Below is a small trained network, with its code and all its weights. Each question gives an input and a class and asks what happens when units are switched off, that is, made to give their printed mean instead of their output.

import numpy as np


def w(rows, s, z=0):
    codes = np.array(rows[::2]) - 128.0
    scale = np.full(codes.shape[1], s)
    scale[-1] = z or s
    return codes * scale


def norm(h):
    return h / np.sqrt((h * h).mean(-1, keepdims=True) + 1e-5)


def f(y):
    return np.maximum(y, 0)


def log_softmax(a):
    a = a - a.max(-1, keepdims=True)
    return a - np.log(np.exp(a).sum(-1, keepdims=True))


def net(x, mask):
    res = np.array(x, float).reshape(1, 7) / 4 @ E
    u = 0
    for l in range(2):
        y = f(norm(res) @ A[l][:, :-1].T + A[l][:, -1])
        res = res + np.where(mask[u : u + 9], y, B[l][:, -1]) @ B[l][:, :-1]
        u += 9
    return log_softmax(norm(res)[-1] @ U[:, :-1].T + U[:, -1])


A, B = {}, {}
E = w([
[68,153,79],'x0',
[9,78,98],'x1',
[246,107,114],'x2',
[194,36,158],'x3',
[79,44,3],'x4',
[64,98,231],'x5',
[98,65,19],'x6',
],0.0061)
A[0] = w([
[161,134,184,164],'L0N1',
[194,146,81,52],'L0N2',
[99,252,147,15],'L0N3',
[114,108,55,79],'L0N4',
[213,137,99,90],'L0N5',
[136,190,162,1],'L0N6',
[103,128,104,67],'L0N7',
[248,151,44,73],'L0N8',
[208,180,176,86],'L0N9',
],0.012,0.0019)
B[0] = w([
[67,92,166,206],'L0N1',
[189,111,119,191],'L0N2',
[147,140,122,210],'L0N3',
[113,209,160,196],'L0N4',
[171,93,93,207],'L0N5',
[143,168,195,176],'L0N6',
[130,155,108,151],'L0N7',
[250,108,106,254],'L0N8',
[85,180,125,235],'L0N9',
],0.015,0.0059)
A[1] = w([
[77,209,73,78],'L1N1',
[141,254,90,245],'L1N2',
[185,237,223,56],'L1N3',
[140,18,229,72],'L1N4',
[54,133,197,253],'L1N5',
[57,177,138,89],'L1N6',
[229,74,103,23],'L1N7',
[32,169,31,24],'L1N8',
[1,135,37,112],'L1N9',
],0.0087,0.0012)
B[1] = w([
[84,78,84,198],'L1N1',
[118,15,130,248],'L1N2',
[30,239,143,254],'L1N3',
[54,5,150,201],'L1N4',
[219,113,117,242],'L1N5',
[177,141,110,205],'L1N6',
[192,162,122,225],'L1N7',
[71,153,19,202],'L1N8',
[100,162,51,212],'L1N9',
],0.014,0.0051)
U = w([
[97,21,188,4],'0',
[62,136,39,81],'1',
[98,171,195,247],'2',
[250,136,134,155],'3',
],0.016,0.0033)

Each question gives the input, the list of numbers given to net, and the class t.
The units are the neurons (one row each of A and B). Each row of codes is followed by its name. A weight is (code - 128) times the scale printed after its matrix; where a second scale follows, it is the last column's (A, B and U).
mask holds one flag per neuron, layer by layer. A switched-off neuron (its flag False) gives its mean, the last column of its row in B, instead of its output. The means were averaged over made-up inputs and are rounded, as every weight is.
A unit's drop is (log p(t) with every unit on - log p(t) with that unit switched off) / (log p(t) with every unit on - log p(t) with every unit switched off).
The circuit of an input: a set's keep is (log p(t) with only the set's units on - log p(t) with every unit switched off) / (log p(t) with every unit on - log p(t) with every unit switched off). Starting from the 12 units with the biggest drops (on a tie, the unit counted first), units are removed one at a time, each time the one whose removal leaves the highest keep (on an exact tie, the one counted first), for as long as the keep stays at least 0.8.
units of the circuit, in order: the units of the circuit, biggest drop first
unit that matters most: the unit with the biggest drop
top k neurons: the k neurons with the biggest drops, biggest first
top k neurons in layer l: the k neurons of layer l with the biggest drops, biggest first
drop of u: that unit's drop, to one decimal
input [3,6,5,-2,-4,-5,8], class 3: unit that matters most : L0N8
input [-4,-1,6,7,-1,3,-7], class 0: units of the circuit, in order : [L1N4, L0N1]
input [4,0,-2,2,0,5,-2], class 0: top 2 neurons in layer 0 : [L0N9, L0N4]
input [3,-7,-4,-8,-6,-4,1], class 2: units of the circuit, in order : [L0N6, L1N3]
input [-6,2,6,-4,4,5,-5], class 0: top 3 neurons : [L0N1, L0N4, L1N4]
input [2,-8,4,-3,1,7,2], class 2: top 2 neurons : [L0N9, L1N3]
input [-6,-1,2,2,1,6,-4], class 0: top 2 neurons : [L1N4, L0N1]
input [-2,-7,-3,5,7,2,-7], class 0: units of the circuit, in order : [L0N1, L1N4]
input [-3,-7,7,6,1,7,-2], class 0: top 2 neurons : [L1N4, L0N1]
input [-2,5,3,4,-5,6,-3], class 0: top 4 neurons : [L1N4, L0N4, L0N1, L1N5]
input [5,-4,-2,-5,-1,0,-1], class 2: top 2 neurons : [L0N6, L1N3]
input [0,-5,1,5,-6,4,2], class 2: top 3 neurons : [L0N9, L1N3, L1N2]
input [-3,5,7,-6,8,-2,-2], class 3: top 2 neurons : [L0N9, L0N8]
input [2,-5,1,-1,-2,5,5], class 2: unit that matters most : L0N6
input [0,-8,-5,7,-7,-7,-8], class 2: top 2 neurons in layer 0 : [L0N9, L0N1]
input [-5,3,-1,3,-5,-3,1], class 0: top 3 neurons in layer 0 : [L0N1, L0N4, L0N3]
input [7,-6,-6,8,-8,0,7], class 2: top 2 neurons : [L0N9, L0N6]
input [-6,-1,-2,7,-7,0,8], class 0: top 2 neurons : [L1N4, L0N1]
input [4,-7,4,1,-8,1,-5], class 2: drop of L1N3 : 0.2
input [-4,-6,2,6,-6,3,0], class 2: drop of L0N9 : 0.2
input [7,-5,5,0,7,4,8], class 3: drop of L0N8 : 0.2
